Here is a tiny trained network, its code and every weight. The questions are about switching its units off for an input and a class, where a switched-off unit gives its printed mean instead of its output.

import numpy as np


def w(rows, s, z=0):
    codes = np.array(rows[::2]) - 128.0
    scale = np.full(codes.shape[1], s)
    scale[-1] = z or s
    return codes * scale


def norm(h):
    return h / np.sqrt((h * h).mean(-1, keepdims=True) + 1e-5)


def f(y):
    return y / 2 * (1 + np.tanh(0.7978845608 * (y + 0.044715 * y**3)))


def log_softmax(a):
    a = a - a.max(-1, keepdims=True)
    return a - np.log(np.exp(a).sum(-1, keepdims=True))


def net(x, mask):
    res = np.array(x, float).reshape(1, 6) / 4 @ E
    u = 0
    for l in range(3):
        y = f(norm(res) @ A[l][:, :-1].T + A[l][:, -1])
        res = res + np.where(mask[u : u + 9], y, B[l][:, -1]) @ B[l][:, :-1]
        u += 9
    return log_softmax(norm(res)[-1] @ U[:, :-1].T + U[:, -1])


A, B = {}, {}
E = w([
[2,241,94,66,137,53,120,155,169,127,217,251],'x0',
[200,234,110,160,145,107,187,36,7,213,130,167],'x1',
[126,170,209,177,54,32,204,182,113,95,89,94],'x2',
[180,76,129,36,173,60,148,132,123,111,36,204],'x3',
[216,87,74,166,118,49,79,154,77,46,241,137],'x4',
[164,185,215,140,48,200,43,67,129,18,77,217],'x5',
],0.00089)
A[0] = w([
[192,56,132,154,97,175,134,125,71,134,66,54,57],'0.n1',
[113,170,193,183,85,46,213,174,127,65,85,89,45],'0.n2',
[141,154,190,156,110,171,95,99,129,76,129,195,10],'0.n3',
[112,93,79,120,214,88,193,174,127,194,169,74,109],'0.n4',
[48,209,84,95,123,92,121,172,147,134,169,211,144],'0.n5',
[210,80,70,115,117,51,77,138,75,72,219,117,65],'0.n6',
[146,156,198,161,104,176,89,96,133,74,117,210,52],'0.n7',
[67,180,115,255,60,183,103,95,150,158,210,61,44],'0.n8',
[121,133,140,145,125,124,149,149,129,108,139,128,40],'0.n9',
],0.0025,0.0013)
B[0] = w([
[129,176,156,138,198,65,143,64,238,102,181,129,224],'0.n1',
[189,109,138,88,100,151,50,157,163,240,166,166,215],'0.n2',
[115,139,44,107,98,86,116,122,124,145,115,54,142],'0.n3',
[136,166,106,110,41,121,76,87,124,88,70,96,235],'0.n4',
[184,112,166,157,161,120,138,61,184,113,115,66,253],'0.n5',
[104,158,114,168,139,190,175,155,160,144,52,165,212],'0.n6',
[126,153,44,93,93,84,112,116,126,142,94,37,189],'0.n7',
[190,124,159,4,185,136,172,179,93,78,100,141,206],'0.n8',
[124,124,111,122,125,126,108,127,132,147,158,132,87],'0.n9',
],0.0024,0.0011)
A[1] = w([
[195,73,63,200,116,53,80,165,58,43,246,151,74],'1.n1',
[76,79,38,109,201,216,71,57,108,119,152,155,43],'1.n2',
[165,112,161,75,143,104,120,105,153,119,44,212,153],'1.n3',
[9,202,111,84,113,64,124,142,137,123,203,218,10],'1.n4',
[193,35,137,214,126,162,140,92,109,133,94,52,51],'1.n5',
[77,60,41,140,203,56,212,193,117,243,186,46,73],'1.n6',
[199,224,117,101,131,133,172,73,77,193,143,115,79],'1.n7',
[122,81,152,88,112,166,63,188,234,91,105,78,77],'1.n8',
[5,213,105,80,123,51,119,131,156,120,219,233,66],'1.n9',
],0.0021,0.0012)
B[1] = w([
[70,190,138,164,130,253,195,147,187,179,9,167,158],'1.n1',
[188,135,190,121,66,91,104,186,149,196,147,160,136],'1.n2',
[145,139,57,102,152,109,162,190,104,122,152,79,233],'1.n3',
[208,79,191,180,143,184,130,93,128,111,89,53,101],'1.n4',
[131,192,173,136,167,110,122,81,196,103,155,119,173],'1.n5',
[182,201,140,100,21,188,9,71,112,20,67,142,155],'1.n6',
[62,29,131,180,120,106,105,137,123,97,153,132,254],'1.n7',
[106,125,115,186,125,90,147,81,50,150,152,155,243],'1.n8',
[234,80,176,196,172,157,145,82,156,102,99,25,148],'1.n9',
],0.0025,0.001)
A[2] = w([
[105,188,192,160,100,253,126,150,87,114,218,50,48],'2.n1',
[9,144,169,61,150,152,179,101,149,229,63,105,103],'2.n2',
[179,148,86,98,155,74,153,101,79,137,89,177,163],'2.n3',
[157,206,120,178,139,110,187,65,15,163,168,170,55],'2.n4',
[125,191,118,115,50,133,56,81,94,43,91,143,10],'2.n5',
[39,44,152,123,103,133,99,211,214,33,143,124,95],'2.n6',
[153,87,60,90,196,218,53,84,152,179,162,170,112],'2.n7',
[71,122,55,132,144,77,147,159,171,153,190,131,195],'2.n8',
[151,138,189,184,51,67,171,190,117,147,85,94,102],'2.n9',
],0.0024,0.0014)
B[2] = w([
[160,44,83,36,189,4,172,183,132,98,57,199,192],'2.n1',
[182,144,52,241,118,186,119,178,128,63,128,201,163],'2.n2',
[75,90,151,93,138,180,131,179,125,84,167,94,254],'2.n3',
[21,24,148,137,147,165,73,97,129,182,106,110,214],'2.n4',
[125,109,49,93,82,131,87,108,159,149,57,61,147],'2.n5',
[83,93,136,142,167,170,132,39,16,230,122,127,206],'2.n6',
[137,168,210,139,34,68,144,197,149,174,148,127,166],'2.n7',
[124,188,143,144,116,98,134,97,78,91,161,104,169],'2.n8',
[136,137,115,80,119,184,60,128,160,175,196,177,243],'2.n9',
],0.0024,0.00098)
U = w([
[194,134,198,185,202,104,149,27,209,86,149,39,140],'0',
[112,159,38,81,26,130,47,82,118,88,59,58,139],'1',
[1,47,151,175,160,148,119,76,20,193,154,146,141],'2',
[133,199,78,227,136,220,187,194,155,107,80,223,129],'3',
[178,156,193,91,49,86,82,200,160,220,213,172,128],'4',
[146,90,106,19,204,65,201,201,84,51,116,142,128],'5',
[61,232,91,165,118,80,156,133,84,67,248,107,1],'6',
],0.0076,0.0065)

Each question gives the input, the list of numbers given to net, and the class t.
The units are the neurons (one row each of A and B). Each row of codes is followed by its name. A weight is (code - 128) times the scale printed after its matrix; where a second scale follows, it is the last column's (A, B and U).
mask holds one flag per neuron, layer by layer. A switched-off neuron (its flag False) gives its mean, the last column of its row in B, instead of its output. The means were averaged over made-up inputs and are rounded, as every weight is.
A unit's drop is (log p(t) with every unit on - log p(t) with that unit switched off) / (log p(t) with every unit on - log p(t) with every unit switched off).
The circuit of an input: a set's keep is (log p(t) with only the set's units on - log p(t) with every unit switched off) / (log p(t) with every unit on - log p(t) with every unit switched off). Starting from the 12 units with the biggest drops (on a tie, the unit counted first), units are removed one at a time, each time the one whose removal leaves the highest keep (on an exact tie, the one counted first), for as long as the keep stays at least 0.8.
circuit, biggest first: the units of the circuit, biggest drop first
k most important neurons: the k neurons with the biggest drops, biggest first
k most important neurons of layer l: the k neurons of layer l with the biggest drops, biggest first
input [4,-4,-6,0,-1,-1], class 4: circuit, biggest first -> 2.n7
input [7,4,-4,7,6,0], class 0: 2 most important neurons -> 1.n9, 0.n8
input [-2,-4,8,-5,6,7], class 4: 4 most important neurons -> 0.n2, 1.n6, 0.n4, 2.n9
input [2,7,1,-8,5,-5], class 5: 2 most important neurons of layer 1 -> 1.n8, 1.n6
input [-6,-5,4,-7,7,-6], class 3: circuit, biggest first -> 1.n1, 0.n5
input [-5,8,-7,6,4,4], class 2: 3 most important neurons -> 2.n4, 0.n2, 0.n8
input [6,5,-2,3,0,-7], class 1: 2 most important neurons -> 1.n6, 0.n1
input [-6,3,-6,-1,-8,-2], class 3: 2 most important neurons -> 2.n2, 0.n5
input [3,8,-3,-5,-5,8], class 1: circuit, biggest first -> 0.n7, 2.n5
input [-6,-3,-8,-5,-1,-7], class 4: 4 most important neurons -> 2.n7, 1.n2, 0.n7, 0.n5
input [8,-5,-8,7,-1,-3], class 0: 3 most important neurons of layer 0 -> 0.n2, 0.n8, 0.n5
input [-6,-7,-6,-6,-8,3], class 3: 2 most important neurons of layer 1 -> 1.n7, 1.n9
input [7,1,5,4,0,-7], class 0: 2 most important neurons of layer 0 -> 0.n7, 0.n3
input [-6,-6,-3,7,-6,-7], class 1: 3 most important neurons -> 1.n6, 0.n8, 0.n5
input [7,0,-6,1,1,0], class 0: circuit, biggest first -> 1.n9
input [8,-2,-7,5,2,4], class 0: 3 most important neurons -> 1.n9, 0.n2, 1.n4
input [-8,-3,-8,7,-2,-7], class 0: 2 most important neurons of layer 2 -> 2.n1, 2.n9
input [4,-8,4,-4,7,-8], class 1: 4 most important neurons -> 1.n6, 1.n7, 0.n4, 2.n4
input [2,4,-8,8,4,-6], class 4: 3 most important neurons -> 2.n7, 1.n2, 0.n8
input [4,0,-6,-2,3,-4], class 4: 2 most important neurons -> 1.n2, 0.n1
input [7,1,-8,-5,5,-1], class 4: 3 most important neurons -> 1.n2, 2.n7, 0.n1
input [1,2,5,3,-7,-6], class 3: circuit, biggest first -> 2.n2
input [0,6,6,3,-3,-1], class 2: 2 most important neurons of layer 2 -> 2.n4, 2.n7
